Below are the code and all the weights of a small trained network. Each question names an input and a target symbol and asks about switching units off, where a switched-off unit gives its printed mean instead of its output.

import numpy as np


def w(rows, s, z=0):
    codes = np.array(rows[::2]) - 128.0
    scale = np.full(codes.shape[1], s)
    scale[-1] = z or s
    return codes * scale


def f(y):
    return y / 2 * (1 + np.tanh(0.7978845608 * (y + 0.044715 * y**3)))


def softmax(a):
    e = np.exp(a - a.max(-1, keepdims=True))
    return e / e.sum(-1, keepdims=True)


def log_softmax(a):
    a = a - a.max(-1, keepdims=True)
    return a - np.log(np.exp(a).sum(-1, keepdims=True))


def net(x, mask):
    ids = ['ΔΣαγζηθπτφ'.index(c) for c in x.split()]
    T = len(ids)
    res = E[ids] + P[:T]
    r = res
    for j in range(2):
        rows = slice(3 * j, 3 * j + 3)
        q, k, v = (r @ M[0][rows].T for M in (Q, K, V))
        z = softmax(np.where(np.tri(T) > 0, q @ k.T / 3**0.5, -1e9)) @ v
        o = O[0][rows]
        res = res + np.where(mask[j], z, o[:, -1]) @ o[:, :-1]
    y = f(res @ A[0][:, :-1].T + A[0][:, -1])
    res = res + np.where(mask[2:10], y, B[0][:, -1]) @ B[0][:, :-1]
    return log_softmax(res[-1] @ U[:, :-1].T + U[:, -1])


Q, K, V, O, A, B = {}, {}, {}, {}, {}, {}
E = w([
[79,52,239,79,198],'Δ',
[142,126,226,184,121],'Σ',
[90,171,174,77,78],'α',
[39,60,91,14,23],'γ',
[93,30,131,182,37],'ζ',
[103,236,48,154,226],'η',
[55,97,192,139,5],'θ',
[156,117,122,81,118],'π',
[108,6,115,92,205],'τ',
[131,51,74,60,140],'φ',
],0.013)
P = w([
[250,99,101,110,81],'0',
[147,106,153,126,135],'1',
[142,108,153,123,132],'2',
[139,109,155,123,131],'3',
[138,112,157,121,132],'4',
[142,108,154,117,133],'5',
[136,112,156,117,133],'6',
[139,108,155,119,131],'7',
[138,109,157,119,131],'8',
[133,111,158,120,132],'9',
[136,110,159,119,132],'10',
[135,113,158,118,134],'11',
[134,115,161,120,136],'12',
[131,113,157,116,136],'13',
],0.013)
Q[0] = w([
[118,110,120,81,84],'h0',
[131,115,197,121,255],'h0',
[176,152,89,138,171],'h0',
[154,191,76,157,170],'h1',
[145,131,71,82,18],'h1',
[179,154,124,112,195],'h1',
],0.028)
K[0] = w([
[75,195,69,135,102],'h0',
[227,130,112,117,92],'h0',
[164,113,198,45,119],'h0',
[15,136,167,136,178],'h1',
[156,53,252,37,107],'h1',
[101,185,94,111,183],'h1',
],0.025)
V[0] = w([
[138,112,168,146,234],'h0',
[121,76,166,167,105],'h0',
[106,179,176,115,87],'h0',
[60,113,134,240,63],'h1',
[164,34,79,194,203],'h1',
[245,249,78,215,86],'h1',
],0.015)
O[0] = w([
[152,99,123,20,80,45],'h0',
[125,124,69,191,181,147],'h0',
[101,109,139,146,184,85],'h0',
[25,113,62,113,200,95],'h1',
[186,164,36,86,73,173],'h1',
[227,94,159,116,245,254],'h1',
],0.013,0.0058)
A[0] = w([
[197,234,62,135,220,33],'n0',
[190,153,162,109,114,6],'n1',
[72,86,65,49,175,224],'n2',
[138,135,125,1,164,80],'n3',
[231,225,12,126,164,81],'n4',
[70,167,28,127,75,1],'n5',
[99,69,136,106,232,84],'n6',
[77,241,188,4,136,72],'n7',
],0.0084,0.008)
B[0] = w([
[107,35,74,217,87,241],'n0',
[90,133,69,243,138,176],'n1',
[179,136,91,237,61,227],'n2',
[59,106,164,80,139,200],'n3',
[106,184,147,50,130,247],'n4',
[128,67,206,60,195,186],'n5',
[113,170,177,6,152,214],'n6',
[106,138,111,180,238,188],'n7',
],0.016,0.014)
U = w([
[233,65,72,63,199,7],'Δ',
[138,47,196,130,2,105],'Σ',
[166,238,158,168,87,254],'α',
[123,141,35,146,129,242],'γ',
[206,151,203,150,165,112],'ζ',
[59,174,206,217,62,76],'η',
[119,179,141,81,84,192],'θ',
[57,90,140,125,116,31],'π',
[61,242,132,164,183,77],'τ',
[236,139,162,217,117,65],'φ',
],0.0055,0.0054)

Each question gives the input, a string of symbols that net reads in full, and the target symbol t.
The units are the heads (3 rows each of Q, K, V and O) and the neurons (one row each of A and B). Each row of codes is followed by its name. A weight is (code - 128) times the scale printed after its matrix; where a second scale follows, it is the last column's (O, A, B and U).
mask holds one flag per unit, heads first, then neurons. A switched-off unit (its flag False) gives its mean, the last column of its rows in O or B, instead of its output. The means were averaged over made-up inputs and are rounded, as every weight is.
A unit's drop is (log p(t) with every unit on - log p(t) with that unit switched off) / (log p(t) with every unit on - log p(t) with every unit switched off).
The circuit of an input: a set's keep is (log p(t) with only the set's units on - log p(t) with every unit switched off) / (log p(t) with every unit on - log p(t) with every unit switched off). Starting from all 10 units, units are removed one at a time, each time the one whose removal leaves the highest keep (on an exact tie, the one counted first), for as long as the keep stays at least 0.8.
units of the circuit, in order: the units of the circuit, biggest drop first
most important unit: the unit with the biggest drop
k most important neurons: the k neurons with the biggest drops, biggest first
which heads matter: for each layer, one digit per head in row order, 1 if its drop is at least 0.15 and else 0, layers parted by /
input η α ζ π η Δ η ζ η θ α, target π: which heads matter -> 11
input η ζ Σ, target φ: units of the circuit, in order -> n1, h1
input Δ π γ η ζ η ζ α φ π φ, target Σ: most important unit -> n4
input θ ζ α ζ α η Σ ζ ζ τ γ τ π φ, target θ: units of the circuit, in order -> n6, h1, h0
input ζ γ ζ α γ Δ α φ, target γ: units of the circuit, in order -> h1, n2
input θ α τ γ τ ζ γ ζ τ, target τ: which heads matter -> 11
input ζ Σ η φ ζ α τ α Σ, target φ: which heads matter -> 01
input Δ φ ζ α Δ, target Σ: 4 most important neurons -> n4, n5, n6, n1
input ζ γ τ ζ γ ζ γ ζ π ζ Δ φ, target γ: 2 most important neurons -> n0, n2
input η θ Σ π Σ ζ ζ π α τ ζ, target Σ: which heads matter -> 01
input α α Σ Σ, target ζ: which heads matter -> 01
input θ α θ γ γ τ τ Σ α ζ ζ ζ, target τ: which heads matter -> 11
input ζ η γ φ ζ Σ α, target τ: units of the circuit, in order -> n7, h0, n0
input π ζ τ, target φ: units of the circuit, in order -> h1, n1
input Δ α Δ τ α γ γ, target Σ: units of the circuit, in order -> h1
input φ φ ζ ζ, target α: units of the circuit, in order -> h1, n0
input Δ γ α, target Σ: units of the circuit, in order -> h1, n5
input Σ γ θ α φ Δ ζ φ ζ, target Δ: which heads matter -> 01
input α ζ Σ ζ Δ γ α τ Δ ζ α θ, target ζ: units of the circuit, in order -> h1, n0
input θ ζ η τ θ α ζ Σ ζ θ τ, target Δ: units of the circuit, in order -> h1
input τ Δ Δ α ζ ζ φ α, target θ: 2 most important neurons -> n4, n5
input α η α φ θ ζ γ ζ Δ, target ζ: units of the circuit, in order -> h0, h1
